[[-1.50  1.87 -0.03 -0.27  0.38]
 [-3.78 -0.06 -0.07  1.12 -1.84]
 [ 1.11  3.95 -3.97 -0.67  1.37]
 [-2.06  4.37 -0.84 -1.45  7.19]]
->
[[-1.50  1.87]
 [-3.78 -0.06]]

[[-5.37 -5.29]
 [ 7.09  7.09]
 [-0.23 -0.23]
 [-5.86 -5.96]]
->
[[-5.37 -5.29]
 [ 7.09  7.09]]

[[ 5.40 -5.36  3.12 -2.78 -0.03]
 [ 1.98 -2.52  6.20  6.47  2.75]
 [ 0.87 -1.02  6.57  6.26  3.05]]
->
[[ 5.40 -5.36]
 [ 1.98 -2.52]]

[[-8.05 -3.87  2.37 -2.61 -1.17]
 [-6.45 -2.77  1.87 -2.45 -1.22]
 [ 2.65  1.05 -0.90  1.08  0.44]
 [-8.34 -3.80  1.72 -3.00 -2.13]
 [-8.26 -3.43  1.74 -3.55 -2.26]]
->
[[-8.05 -3.87]
 [-6.45 -2.77]]

[[-0.79 -3.80  0.78]
 [-3.43 -5.60  1.39]
 [-3.70 -8.81 -2.79]
 [-0.56  4.24  0.47]]
->
[[-0.79 -3.80]
 [-3.43 -5.60]]

[[ 0.60 -0.05  0.39  4.85  5.90]
 [ 3.88  0.25  0.02  0.85  6.48]
 [ 0.02  0.55  5.84  4.69  0.44]
 [ 0.21  0.05  1.33  7.02  2.97]]
->
[[ 0.60 -0.05]
 [ 3.88  0.25]]
